Below are the code and all the weights of a small trained network. Each question names an input and a target symbol and asks about switching units off, where a switched-off unit gives its printed mean instead of its output.

import numpy as np


def w(rows, s, z=0):
    codes = np.array(rows[::2]) - 128.0
    scale = np.full(codes.shape[1], s)
    scale[-1] = z or s
    return codes * scale


def f(y):
    return np.maximum(y, 0)


def softmax(a):
    e = np.exp(a - a.max(-1, keepdims=True))
    return e / e.sum(-1, keepdims=True)


def log_softmax(a):
    a = a - a.max(-1, keepdims=True)
    return a - np.log(np.exp(a).sum(-1, keepdims=True))


def net(x, mask):
    ids = ['αβγδεηθλμξπστφω'.index(c) for c in x.split()]
    T = len(ids)
    res = E[ids] + P[:T]
    u = 0
    for l in range(2):
        r = res
        for j in range(3):
            rows = slice(3 * j, 3 * j + 3)
            q, k, v = (r @ M[l][rows].T for M in (Q, K, V))
            z = softmax(np.where(np.tri(T) > 0, q @ k.T / 3**0.5, -1e9)) @ v
            o = O[l][rows]
            res = res + np.where(mask[u + j], z, o[:, -1]) @ o[:, :-1]
        u += 3
        y = f(res @ A[l][:, :-1].T + A[l][:, -1])
        res = res + np.where(mask[u : u + 8], y, B[l][:, -1]) @ B[l][:, :-1]
        u += 8
    return log_softmax(res[-1] @ U[:, :-1].T + U[:, -1])


Q, K, V, O, A, B = {}, {}, {}, {}, {}, {}
E = w([
[113,194,116],'α',
[74,153,106],'β',
[178,241,155],'γ',
[227,5,158],'δ',
[159,157,132],'ε',
[58,135,108],'η',
[131,141,233],'θ',
[92,153,143],'λ',
[48,158,100],'μ',
[89,236,134],'ξ',
[151,167,223],'π',
[118,124,153],'σ',
[106,117,211],'τ',
[61,178,112],'φ',
[209,131,107],'ω',
],0.015)
P = w([
[2,108,66],'0',
[85,203,207],'1',
[93,193,204],'2',
[106,189,199],'3',
[125,185,199],'4',
[132,176,210],'5',
[137,172,198],'6',
[135,185,200],'7',
[141,179,213],'8',
[145,185,214],'9',
[133,190,203],'10',
],0.0087)
Q[0] = w([
[180,85,181],'L0H0',
[9,206,192],'L0H0',
[44,128,104],'L0H0',
[124,179,141],'L0H1',
[107,153,183],'L0H1',
[143,48,71],'L0H1',
[96,127,99],'L0H2',
[155,80,98],'L0H2',
[102,141,190],'L0H2',
],0.016)
K[0] = w([
[220,68,54],'L0H0',
[51,204,85],'L0H0',
[94,247,171],'L0H0',
[192,116,160],'L0H1',
[188,61,117],'L0H1',
[42,157,110],'L0H1',
[93,157,136],'L0H2',
[146,147,198],'L0H2',
[113,88,76],'L0H2',
],0.014)
V[0] = w([
[88,134,201],'L0H0',
[174,10,223],'L0H0',
[116,120,106],'L0H0',
[123,202,32],'L0H1',
[76,162,145],'L0H1',
[42,46,76],'L0H1',
[17,198,7],'L0H2',
[196,236,198],'L0H2',
[203,40,158],'L0H2',
],0.011)
O[0] = w([
[111,38,78,179],'L0H0',
[78,127,58,13],'L0H0',
[123,135,167,128],'L0H0',
[150,137,194,80],'L0H1',
[87,130,159,138],'L0H1',
[136,63,158,60],'L0H1',
[152,115,208,250],'L0H2',
[32,218,155,100],'L0H2',
[146,163,11,36],'L0H2',
],0.011)
A[0] = w([
[11,95,96,48],'L0N0',
[74,198,44,103],'L0N1',
[105,63,158,254],'L0N2',
[135,92,76,249],'L0N3',
[92,183,222,241],'L0N4',
[133,156,211,196],'L0N5',
[128,189,125,243],'L0N6',
[133,76,127,55],'L0N7',
],0.012,0.0087)
B[0] = w([
[196,251,155,137],'L0N0',
[145,47,191,145],'L0N1',
[187,195,28,187],'L0N2',
[39,201,254,144],'L0N3',
[113,69,76,255],'L0N4',
[43,106,76,240],'L0N5',
[143,35,58,156],'L0N6',
[138,188,245,134],'L0N7',
],0.0067,0.038)
Q[1] = w([
[114,221,134],'L1H0',
[100,39,175],'L1H0',
[86,168,95],'L1H0',
[141,77,141],'L1H1',
[118,6,198],'L1H1',
[56,145,35],'L1H1',
[188,140,136],'L1H2',
[145,202,167],'L1H2',
[251,214,131],'L1H2',
],0.011)
K[1] = w([
[139,97,83],'L1H0',
[127,120,163],'L1H0',
[174,136,108],'L1H0',
[102,91,120],'L1H1',
[130,50,185],'L1H1',
[105,106,165],'L1H1',
[133,97,97],'L1H2',
[86,141,66],'L1H2',
[171,104,7],'L1H2',
],0.02)
V[1] = w([
[209,196,159],'L1H0',
[158,95,196],'L1H0',
[182,59,38],'L1H0',
[47,138,127],'L1H1',
[140,174,86],'L1H1',
[144,103,129],'L1H1',
[4,128,59],'L1H2',
[89,93,206],'L1H2',
[157,110,64],'L1H2',
],0.015)
O[1] = w([
[66,109,108,3],'L1H0',
[163,205,118,121],'L1H0',
[243,86,99,173],'L1H0',
[47,176,168,187],'L1H1',
[77,62,135,64],'L1H1',
[193,123,116,149],'L1H1',
[63,161,245,205],'L1H2',
[169,222,113,180],'L1H2',
[170,86,163,130],'L1H2',
],0.011,0.027)
A[1] = w([
[97,163,154,146],'L1N0',
[79,79,162,147],'L1N1',
[130,137,144,8],'L1N2',
[170,152,172,112],'L1N3',
[6,174,120,166],'L1N4',
[130,140,137,4],'L1N5',
[152,101,68,138],'L1N6',
[218,97,171,168],'L1N7',
],0.013)
B[1] = w([
[163,86,158,206],'L1N0',
[74,128,107,169],'L1N1',
[234,76,13,136],'L1N2',
[129,144,37,208],'L1N3',
[177,114,103,252],'L1N4',
[231,211,28,132],'L1N5',
[152,96,255,174],'L1N6',
[43,136,113,244],'L1N7',
],0.0096,0.04)
U = w([
[71,96,198,153],'α',
[175,158,166,2],'β',
[152,142,86,78],'γ',
[71,204,117,5],'δ',
[152,70,158,166],'ε',
[228,57,97,51],'η',
[157,123,98,106],'θ',
[121,109,147,168],'λ',
[48,220,209,91],'μ',
[106,130,112,173],'ξ',
[74,93,130,171],'π',
[124,87,81,121],'σ',
[145,38,168,162],'τ',
[122,125,255,85],'φ',
[63,134,164,241],'ω',
],0.0098,0.0097)

Each question gives the input, a string of symbols that net reads in full, and the target symbol t.
The units are the heads (3 rows each of Q, K, V and O) and the neurons (one row each of A and B). Each row of codes is followed by its name. A weight is (code - 128) times the scale printed after its matrix; where a second scale follows, it is the last column's (O, A, B and U).
mask holds one flag per unit, layer by layer, with each layer's heads first. A switched-off unit (its flag False) gives its mean, the last column of its rows in O or B, instead of its output. The means were averaged over made-up inputs and are rounded, as every weight is.
A unit's drop is (log p(t) with every unit on - log p(t) with that unit switched off) / (log p(t) with every unit on - log p(t) with every unit switched off).
The circuit of an input: a set's keep is (log p(t) with only the set's units on - log p(t) with every unit switched off) / (log p(t) with every unit on - log p(t) with every unit switched off). Starting from the 12 units with the biggest drops (on a tie, the unit counted first), units are removed one at a time, each time the one whose removal leaves the highest keep (on an exact tie, the one counted first), for as long as the keep stays at least 0.8.
circuit, biggest first: the units of the circuit, biggest drop first
most important unit: the unit with the biggest drop
top k neurons: the k neurons with the biggest drops, biggest first
top k neurons in layer l: the k neurons of layer l with the biggest drops, biggest first
which heads matter: for each layer, one digit per head in row order, 1 if its drop is at least 0.15 and else 0, layers parted by /
input μ α μ ω η η α η γ α, target γ: circuit, biggest first => (L0H2; L0H1; L1H2)
input ε α ε, target ω: top neuron in layer 0 => (L0N2)
input τ μ τ β λ ξ η α, target σ: top 3 neurons in layer 0 => (L0N5; L0N4; L0N2)
input γ τ λ ξ η μ β ω, target φ: which heads matter => 001 / 011
input α γ θ π θ γ π λ ω, target μ: top 2 neurons => (L0N5; L0N1)
input ξ π ε η β α ω ξ η ω β, target β: top 4 neurons => (L0N5; L1N3; L0N6; L1N2)
input α η μ α γ γ η ξ ξ, target μ: circuit, biggest first => (L1H2; L0H1)
input γ λ ε ε μ α ξ π, target φ: circuit, biggest first => (L0H2; L1N0; L1H2; L1N7)
input η η γ γ ξ α μ, target η: circuit, biggest first => (L0H2; L1H2)
input γ μ μ η η, target φ: top 3 neurons in layer 1 => (L1N0; L1N7; L1N4)
input δ β γ, target τ: top 2 neurons in layer 1 => (L1N7; L1N3)
input η τ α ξ η μ α ε σ ε, target η: circuit, biggest first => (L0H2; L1H1)
input η ω ξ η σ, target η: top 4 neurons => (L0N2; L1N6; L0N7; L0N3)
input η σ α φ σ μ, target η: most important unit => L0N2
input α ε β η η π β θ θ, target μ: top 2 neurons => (L0N5; L0N2)
input τ η ξ ξ σ γ ω β β, target σ: top 3 neurons in layer 1 => (L1N4; L1N7; L1N6)
input ξ λ θ λ ξ η θ α φ π, target β: top 4 neurons => (L0N5; L1N3; L1N2; L1N0)
input α α λ γ μ ω ω, target μ: circuit, biggest first => (L0N5; L1H2; L0H2)
input θ ξ η τ ξ, target π: top 3 neurons => (L0N5; L0N4; L0N0)
input π η β γ σ, target α: most important unit => L0N4
input η θ ω, target η: top 3 neurons => (L0N7; L1N6; L0N3)
input η η ε α η λ, target η: top 4 neurons => (L0N2; L0N7; L1N6; L0N3)
input ω θ τ, target τ: top 4 neurons => (L0N4; L0N5; L0N3; L1N6)
input ω γ φ γ η μ ξ ξ λ σ, target τ: top 4 neurons => (L0N4; L0N3; L0N5; L0N6)
input η η η γ α θ, target η: top 3 neurons in layer 0 => (L0N2; L0N7; L0N4)
input γ σ γ λ ξ η θ θ θ γ, target φ: top 2 neurons => (L1N0; L1N7)
